Here is a tiny trained network, its code and every weight. The questions are about switching its units off for an input and a target symbol, where a switched-off unit gives its printed mean instead of its output.

import numpy as np


def w(rows, s, z=0):
    codes = np.array(rows[::2]) - 128.0
    scale = np.full(codes.shape[1], s)
    scale[-1] = z or s
    return codes * scale


def f(y):
    return y / 2 * (1 + np.tanh(0.7978845608 * (y + 0.044715 * y**3)))


def softmax(a):
    e = np.exp(a - a.max(-1, keepdims=True))
    return e / e.sum(-1, keepdims=True)


def log_softmax(a):
    a = a - a.max(-1, keepdims=True)
    return a - np.log(np.exp(a).sum(-1, keepdims=True))


def net(x, mask):
    ids = ['αβγδεζημξστ'.index(c) for c in x.split()]
    T = len(ids)
    res = E[ids] + P[:T]
    u = 0
    for l in range(2):
        r = res
        for j in range(2):
            rows = slice(2 * j, 2 * j + 2)
            q, k, v = (r @ M[l][rows].T for M in (Q, K, V))
            z = softmax(np.where(np.tri(T) > 0, q @ k.T / 2**0.5, -1e9)) @ v
            o = O[l][rows]
            res = res + np.where(mask[u + j], z, o[:, -1]) @ o[:, :-1]
        u += 2
        y = f(res @ A[l][:, :-1].T + A[l][:, -1])
        res = res + np.where(mask[u : u + 4], y, B[l][:, -1]) @ B[l][:, :-1]
        u += 4
    return log_softmax(res[-1] @ U[:, :-1].T + U[:, -1])


Q, K, V, O, A, B = {}, {}, {}, {}, {}, {}
E = w([
[99,113,153,73,85],'α',
[123,59,141,74,104],'β',
[31,65,151,83,58],'γ',
[50,183,134,75,71],'δ',
[106,142,144,10,150],'ε',
[91,155,110,162,74],'ζ',
[139,221,98,103,135],'η',
[156,108,102,246,117],'μ',
[201,124,50,208,183],'ξ',
[174,241,64,187,118],'σ',
[180,198,126,118,252],'τ',
],0.0036)
P = w([
[174,97,141,91,69],'0',
[123,169,77,132,106],'1',
[136,157,194,147,123],'2',
[62,170,63,148,157],'3',
[117,192,236,179,159],'4',
[3,126,71,146,217],'5',
[159,161,200,174,114],'6',
],0.0051)
Q[0] = w([
[78,87,110,99,134],'0.h0',
[95,179,68,137,138],'0.h0',
[138,179,30,133,89],'0.h1',
[252,131,227,120,49],'0.h1',
],0.037)
K[0] = w([
[79,149,70,129,116],'0.h0',
[146,175,107,165,185],'0.h0',
[253,165,126,162,123],'0.h1',
[169,60,136,54,62],'0.h1',
],0.034)
V[0] = w([
[56,36,136,119,217],'0.h0',
[23,174,52,163,103],'0.h0',
[170,202,126,8,223],'0.h1',
[219,80,83,218,200],'0.h1',
],0.016)
O[0] = w([
[177,22,157,84,155,10],'0.h0',
[106,126,75,133,221,246],'0.h0',
[61,41,80,205,69,94],'0.h1',
[108,142,76,10,94,4],'0.h1',
],0.012,0.0026)
A[0] = w([
[114,124,173,121,153,18],'0.n0',
[112,136,12,109,159,129],'0.n1',
[144,84,148,76,90,1],'0.n2',
[10,142,210,103,131,214],'0.n3',
],0.011,0.0017)
B[0] = w([
[138,148,133,116,132,126],'0.n0',
[142,170,20,162,169,253],'0.n1',
[10,173,119,77,134,109],'0.n2',
[254,127,120,156,114,183],'0.n3',
],0.0099,0.0052)
Q[1] = w([
[47,45,87,106,235],'1.h0',
[150,147,76,114,137],'1.h0',
[221,149,67,235,191],'1.h1',
[42,55,65,97,251],'1.h1',
],0.02)
K[1] = w([
[121,51,92,179,253],'1.h0',
[167,137,99,109,124],'1.h0',
[154,179,213,148,62],'1.h1',
[184,132,146,210,235],'1.h1',
],0.025)
V[1] = w([
[44,15,102,254,89],'1.h0',
[120,91,7,9,18],'1.h0',
[144,162,238,114,46],'1.h1',
[93,236,45,180,105],'1.h1',
],0.015)
O[1] = w([
[138,198,176,146,30,119],'1.h0',
[247,123,71,136,106,86],'1.h0',
[153,77,144,199,124,253],'1.h1',
[96,173,46,148,127,189],'1.h1',
],0.015)
A[1] = w([
[123,144,253,89,113,66],'1.n0',
[223,156,110,95,88,65],'1.n1',
[153,71,86,74,173,2],'1.n2',
[80,162,63,94,133,125],'1.n3',
],0.011,0.0019)
B[1] = w([
[183,134,90,4,106,248],'1.n0',
[43,57,99,73,122,244],'1.n1',
[131,233,205,106,121,249],'1.n2',
[172,87,166,149,131,207],'1.n3',
],0.012,0.014)
U = w([
[154,113,181,124,108,162],'α',
[254,37,191,170,120,253],'β',
[129,58,197,52,162,17],'γ',
[20,196,172,77,100,43],'δ',
[177,162,166,108,69,123],'ε',
[23,85,148,165,219,225],'ζ',
[110,228,144,216,59,144],'η',
[191,204,166,133,171,87],'μ',
[150,145,43,54,175,103],'ξ',
[220,139,35,198,138,85],'σ',
[96,74,86,131,74,69],'τ',
],0.0029,0.0026)

Each question gives the input, a string of symbols that net reads in full, and the target symbol t.
The units are the heads (2 rows each of Q, K, V and O) and the neurons (one row each of A and B). Each row of codes is followed by its name. A weight is (code - 128) times the scale printed after its matrix; where a second scale follows, it is the last column's (O, A, B and U).
mask holds one flag per unit, layer by layer, with each layer's heads first. A switched-off unit (its flag False) gives its mean, the last column of its rows in O or B, instead of its output. The means were averaged over made-up inputs and are rounded, as every weight is.
A unit's drop is (log p(t) with every unit on - log p(t) with that unit switched off) / (log p(t) with every unit on - log p(t) with every unit switched off).
The circuit of an input: a set's keep is (log p(t) with only the set's units on - log p(t) with every unit switched off) / (log p(t) with every unit on - log p(t) with every unit switched off). Starting from all 12 units, units are removed one at a time, each time the one whose removal leaves the highest keep (on an exact tie, the one counted first), for as long as the keep stays at least 0.8.
units of the circuit, in order: the units of the circuit, biggest drop first
unit that matters most: the unit with the biggest drop
k most important neurons: the k neurons with the biggest drops, biggest first
heads that matter: for each layer, one digit per head in row order, 1 if its drop is at least 0.15 and else 0, layers parted by /
input τ ζ ζ ξ ζ, target τ: unit that matters most : 1.n1
input δ γ ζ β, target ζ: 2 most important neurons : [1.n0 1.n2]
input β γ ε δ β σ, target σ: units of the circuit, in order : [0.h1 1.h0 0.n1]
input γ ξ ζ η δ α, target η: units of the circuit, in order : [1.h0 0.h1]
input τ σ β τ γ, target τ: heads that matter : 11 / 10
input ζ ζ ζ ξ γ γ, target ξ: units of the circuit, in order : [0.h1 1.h0 1.n1 0.n1]
input ζ δ ζ α ζ ζ, target ζ: units of the circuit, in order : [1.h0 0.h1 1.n0]
input ζ δ η ζ, target η: heads that matter : 11 / 10
input ξ ζ β, target ξ: units of the circuit, in order : [0.h1 1.h0 1.h1]
input δ ζ σ ζ δ β ζ, target δ: units of the circuit, in order : [1.h0 0.h1 0.h0]
input ζ η β ξ ζ τ, target τ: units of the circuit, in order : [0.h1 1.n1 1.h0 1.n2]
input ζ μ ζ ζ μ, target ζ: units of the circuit, in order : [1.h0 0.h1 0.n1]
input μ ε β, target μ: units of the circuit, in order : [1.n2 1.h0 0.h1 0.h0]
input ξ δ ζ τ γ, target ξ: 2 most important neurons : [1.n1 0.n3]
input τ μ η δ ζ, target τ: 2 most important neurons : [1.n1 1.n2]
input ζ δ η γ ε η ε, target ζ: units of the circuit, in order : [1.h0 0.h1]
input η ε σ ζ ζ, target η: unit that matters most : 0.h1
input ζ δ η, target ζ: heads that matter : 01 / 10
input η ζ ζ β γ μ, target μ: heads that matter : 01 / 10
input δ α ζ, target δ: 3 most important neurons : [0.n1 1.n0 1.n3]
input γ δ δ β ζ ε, target ζ: heads that matter : 11 / 10
input ξ ζ β ζ β η, target η: units of the circuit, in order : [0.h1 1.h0]
input γ ξ β γ ζ, target γ: most important neuron : [0.n1]
input δ ξ ζ γ δ, target δ: units of the circuit, in order : [0.n1 1.h0 0.h1]
input ζ σ ε σ, target σ: units of the circuit, in order : [0.h1 0.h0 0.n1 1.h0]
input β γ β δ ζ ζ β, target β: heads that matter : 10 / 01
